Here is a tiny trained network, its code and every weight. The questions are about switching its units off for an input and a target symbol, where a switched-off unit gives its printed mean instead of its output.

import numpy as np


def w(rows, s, z=0):
    codes = np.array(rows[::2]) - 128.0
    scale = np.full(codes.shape[1], s)
    scale[-1] = z or s
    return codes * scale


def norm(h):
    return h / np.sqrt((h * h).mean(-1, keepdims=True) + 1e-5)


def f(y):
    return y / 2 * (1 + np.tanh(0.7978845608 * (y + 0.044715 * y**3)))


def softmax(a):
    e = np.exp(a - a.max(-1, keepdims=True))
    return e / e.sum(-1, keepdims=True)


def log_softmax(a):
    a = a - a.max(-1, keepdims=True)
    return a - np.log(np.exp(a).sum(-1, keepdims=True))


def net(x, mask):
    ids = ['ΓΘΛΦαβδεημξπστψω'.index(c) for c in x.split()]
    T = len(ids)
    res = E[ids] + P[:T]
    u = 0
    for l in range(3):
        q, k, v = (norm(res) @ M[l].T for M in (Q, K, V))
        z = softmax(np.where(np.tri(T) > 0, q @ k.T / 3**0.5, -1e9)) @ v
        res = res + np.where(mask[u], z, O[l][:, -1]) @ O[l][:, :-1]
        u += 1
        y = f(norm(res) @ A[l][:, :-1].T + A[l][:, -1])
        res = res + np.where(mask[u : u + 4], y, B[l][:, -1]) @ B[l][:, :-1]
        u += 4
    return log_softmax(norm(res)[-1] @ U[:, :-1].T + U[:, -1])


Q, K, V, O, A, B = {}, {}, {}, {}, {}, {}
E = w([
[132,139,107,143,102,125,202,105,106,86,184],'Γ',
[124,108,167,116,150,151,169,126,158,89,104],'Θ',
[102,92,140,127,157,118,185,89,115,170,165],'Λ',
[79,132,142,101,149,125,190,113,148,145,155],'Φ',
[102,167,148,125,124,90,172,101,132,140,147],'α',
[90,179,136,108,68,107,194,115,86,101,210],'β',
[134,81,114,131,172,123,164,97,148,130,170],'δ',
[99,122,183,92,169,169,152,147,61,127,120],'ε',
[86,176,133,140,153,124,188,108,81,164,152],'η',
[85,55,112,166,101,134,232,120,163,104,177],'μ',
[140,37,97,117,215,167,118,84,109,117,103],'ξ',
[125,57,210,179,149,84,113,155,192,127,167],'π',
[142,110,164,177,63,98,136,124,102,126,100],'σ',
[150,119,85,208,167,57,111,130,153,161,118],'τ',
[108,96,117,170,14,121,137,81,157,156,108],'ψ',
[72,204,96,84,185,141,50,191,100,161,2],'ω',
],0.0062)
P = w([
[191,132,133,84,133,141,127,128,129,141,113],'0',
[136,166,161,148,159,141,86,82,127,130,155],'1',
[45,127,158,142,122,144,192,31,140,43,29],'2',
[117,110,77,157,133,71,127,196,125,117,71],'3',
[90,151,116,145,147,117,39,121,112,114,161],'4',
[2,125,132,150,101,146,104,83,121,64,88],'5',
[132,105,70,158,129,65,133,188,132,127,58],'6',
],0.0082)
Q[0] = w([
[75,124,173,131,98,165,73,47,118,102,146],'0.h0',
[142,141,43,94,123,89,160,199,154,161,104],'0.h0',
[109,60,122,112,107,100,255,179,88,117,79],'0.h0',
],0.0062)
K[0] = w([
[61,115,97,238,102,94,64,183,94,71,120],'0.h0',
[195,166,135,2,164,157,112,109,148,161,110],'0.h0',
[239,83,159,108,71,144,177,158,133,182,86],'0.h0',
],0.006)
V[0] = w([
[239,94,214,191,102,54,62,108,24,60,72],'0.h0',
[118,71,124,126,67,109,112,85,62,239,102],'0.h0',
[152,160,52,121,104,182,120,159,83,64,3],'0.h0',
],0.0036)
O[0] = w([
[207,129,165,140,113,1,46,150,65,54,183,242],'0.h0',
[137,81,178,224,87,162,89,120,8,196,86,108],'0.h0',
[157,194,170,191,156,164,115,124,170,64,106,2],'0.h0',
],0.0063,0.0014)
A[0] = w([
[90,175,170,158,3,76,189,141,144,140,139,2],'0.n0',
[132,197,200,94,169,171,91,189,106,141,101,31],'0.n1',
[53,143,147,135,183,193,211,55,150,106,78,40],'0.n2',
[146,124,183,108,148,103,97,205,145,163,204,77],'0.n3',
],0.0047,0.0015)
B[0] = w([
[150,82,154,114,253,184,104,158,117,116,59,153],'0.n0',
[117,109,166,186,181,69,158,111,190,141,145,135],'0.n1',
[128,168,101,154,122,107,125,184,61,55,160,255],'0.n2',
[51,88,28,53,150,129,185,137,88,123,119,149],'0.n3',
],0.0059,0.003)
Q[1] = w([
[93,113,100,179,104,100,170,191,52,71,83],'1.h0',
[186,91,122,157,122,118,151,246,130,141,29],'1.h0',
[45,123,207,160,94,138,96,1,127,39,129],'1.h0',
],0.0074)
K[1] = w([
[176,114,100,113,115,142,83,193,136,148,110],'1.h0',
[254,162,192,82,102,163,174,134,143,169,85],'1.h0',
[78,143,90,196,103,126,38,173,127,114,100],'1.h0',
],0.0081)
V[1] = w([
[192,225,1,75,116,115,70,71,152,183,52],'1.h0',
[158,34,76,115,195,168,104,112,172,112,155],'1.h0',
[107,160,73,164,140,84,185,193,138,157,194],'1.h0',
],0.0054)
O[1] = w([
[84,159,36,137,92,72,121,25,176,158,160,7],'1.h0',
[145,55,53,129,255,183,105,138,111,87,150,168],'1.h0',
[106,134,140,176,143,55,217,195,160,106,179,169],'1.h0',
],0.0065,0.0015)
A[1] = w([
[97,205,233,151,93,242,141,19,139,51,79,4],'1.n0',
[101,183,121,185,134,83,170,213,169,201,83,231],'1.n1',
[75,146,82,146,189,124,210,181,138,120,149,141],'1.n2',
[2,145,98,124,108,181,146,57,131,156,127,126],'1.n3',
],0.0045,0.0032)
B[1] = w([
[60,2,64,136,98,110,111,122,135,203,238,180],'1.n0',
[125,134,176,94,173,140,153,83,156,170,213,252],'1.n1',
[214,95,157,126,75,185,87,130,171,172,115,250],'1.n2',
[97,78,109,91,152,117,187,159,101,146,66,176],'1.n3',
],0.0058,0.0032)
Q[2] = w([
[106,124,158,117,121,128,133,197,58,76,211],'2.h0',
[1,128,167,200,107,122,124,94,69,68,165],'2.h0',
[126,159,118,64,95,110,183,103,142,137,180],'2.h0',
],0.0086)
K[2] = w([
[106,101,139,168,119,113,103,254,132,115,215],'2.h0',
[57,182,92,208,125,126,38,209,145,188,96],'2.h0',
[112,178,123,92,110,109,166,131,133,144,206],'2.h0',
],0.007)
V[2] = w([
[55,222,123,3,111,202,125,143,104,88,141],'2.h0',
[146,68,116,118,73,126,129,93,124,51,229],'2.h0',
[174,155,53,229,27,206,183,95,41,113,183],'2.h0',
],0.0041)
O[2] = w([
[255,107,43,152,55,87,165,148,113,136,93,135],'2.h0',
[177,143,139,86,139,133,91,166,180,190,134,223],'2.h0',
[161,94,118,176,145,157,110,147,173,177,234,2],'2.h0',
],0.0078,0.0019)
A[2] = w([
[124,161,109,123,200,77,68,72,116,133,148,1],'2.n0',
[73,138,172,151,187,166,117,95,134,105,122,152],'2.n1',
[127,123,62,84,114,135,141,86,211,185,151,41],'2.n2',
[188,141,100,110,140,130,2,88,135,112,75,45],'2.n3',
],0.0073,0.004)
B[2] = w([
[134,85,107,254,117,137,242,171,56,69,201,162],'2.n0',
[218,186,94,180,174,136,134,86,169,209,60,253],'2.n1',
[66,203,138,170,96,189,68,150,77,48,81,183],'2.n2',
[146,154,202,55,47,144,192,75,137,102,227,196],'2.n3',
],0.0074,0.0028)
U = w([
[148,212,110,167,107,158,28,146,184,97,172,154],'Γ',
[157,168,155,43,104,97,143,90,225,46,137,162],'Θ',
[76,30,98,137,140,163,106,79,97,244,110,173],'Λ',
[72,156,135,125,88,243,197,182,168,133,96,110],'Φ',
[33,144,77,103,66,60,127,56,100,80,59,132],'α',
[229,132,61,126,58,93,127,155,118,156,97,218],'β',
[116,86,2,135,194,208,77,127,96,78,118,4],'δ',
[161,154,191,113,189,158,128,158,89,64,35,134],'ε',
[111,173,217,97,94,74,188,124,171,206,165,127],'η',
[183,80,153,136,150,183,150,172,217,178,164,116],'μ',
[209,125,111,107,155,176,132,31,92,110,181,143],'ξ',
[123,69,100,58,165,37,129,175,137,113,166,217],'π',
[153,135,221,152,41,77,91,158,44,53,163,59],'σ',
[104,121,111,219,121,60,170,152,81,102,216,37],'τ',
[121,125,230,153,74,159,33,44,104,170,127,163],'ψ',
[119,189,126,190,192,109,153,31,220,139,108,142],'ω',
],0.0079,0.002)

Each question gives the input, a string of symbols that net reads in full, and the target symbol t.
The units are the heads (3 rows each of Q, K, V and O) and the neurons (one row each of A and B). Each row of codes is followed by its name. A weight is (code - 128) times the scale printed after its matrix; where a second scale follows, it is the last column's (O, A, B and U).
mask holds one flag per unit, layer by layer, with each layer's heads first. A switched-off unit (its flag False) gives its mean, the last column of its rows in O or B, instead of its output. The means were averaged over made-up inputs and are rounded, as every weight is.
A unit's drop is (log p(t) with every unit on - log p(t) with that unit switched off) / (log p(t) with every unit on - log p(t) with every unit switched off).
The circuit of an input: a set's keep is (log p(t) with only the set's units on - log p(t) with every unit switched off) / (log p(t) with every unit on - log p(t) with every unit switched off). Starting from the 12 units with the biggest drops (on a tie, the unit counted first), units are removed one at a time, each time the one whose removal leaves the highest keep (on an exact tie, the one counted first), for as long as the keep stays at least 0.8.
units of the circuit, in order: the units of the circuit, biggest drop first
most important unit: the unit with the biggest drop
k most important neurons: the k neurons with the biggest drops, biggest first
k most important neurons of layer l: the k neurons of layer l with the biggest drops, biggest first
input μ Γ Γ π, target μ: most important neuron	1.n2
input η η ψ δ β δ Θ, target η: units of the circuit, in order	1.h0, 1.n1
input ε ψ ξ Θ μ α, target Φ: units of the circuit, in order	0.h0, 1.h0
input Φ ε ω, target α: units of the circuit, in order	2.h0, 1.n0
input ξ τ ε β Γ α α, target ξ: units of the circuit, in order	1.h0, 2.n3
input ε σ μ α, target ε: units of the circuit, in order	0.n1, 1.h0
input ξ π ω Φ β α ξ, target ξ: units of the circuit, in order	1.h0, 2.n3, 0.h0
input β ε Φ ξ π ω ε, target β: 2 most important neurons	0.n0, 0.n2
input Φ β η π, target Φ: 2 most important neurons of layer 2	2.n2, 2.n1
input α ε Λ δ π ε, target ε: units of the circuit, in order	1.h0, 2.n1
input Λ β α ε Θ Λ ω, target Λ: units of the circuit, in order	0.h0, 1.n1
input Θ π Γ β Φ, target Φ: units of the circuit, in order	0.h0, 2.n2
input ε μ Λ, target Φ: units of the circuit, in order	0.h0, 0.n2, 1.n2
input ξ ξ δ α ε β τ, target ξ: 2 most important neurons	2.n3, 0.n2
input ε η η Γ τ η, target ω: units of the circuit, in order	2.n1
input ω ε ω Γ, target ω: units of the circuit, in order	0.h0, 1.h0
input β δ δ β, target β: 2 most important neurons	0.n0, 0.n2
input Φ ε π β ε μ ψ, target Φ: 3 most important neurons	2.n2, 0.n2, 1.n1
input Λ ξ Θ ω ω, target ω: 2 most important neurons of layer 0	0.n1, 0.n2
input α δ ω Λ, target α: most important unit	1.h0
input ξ Φ ξ, target δ: 2 most important neurons	1.n0, 0.n2
input ε Λ Γ Γ ω η τ, target ε: 2 most important neurons of layer 0	0.n1, 0.n2
input ω σ Θ σ π α, target ψ: 2 most important neurons of layer 1	1.n0, 1.n1
input Γ Γ Γ μ η π π, target Γ: 2 most important neurons	2.n2, 0.n2
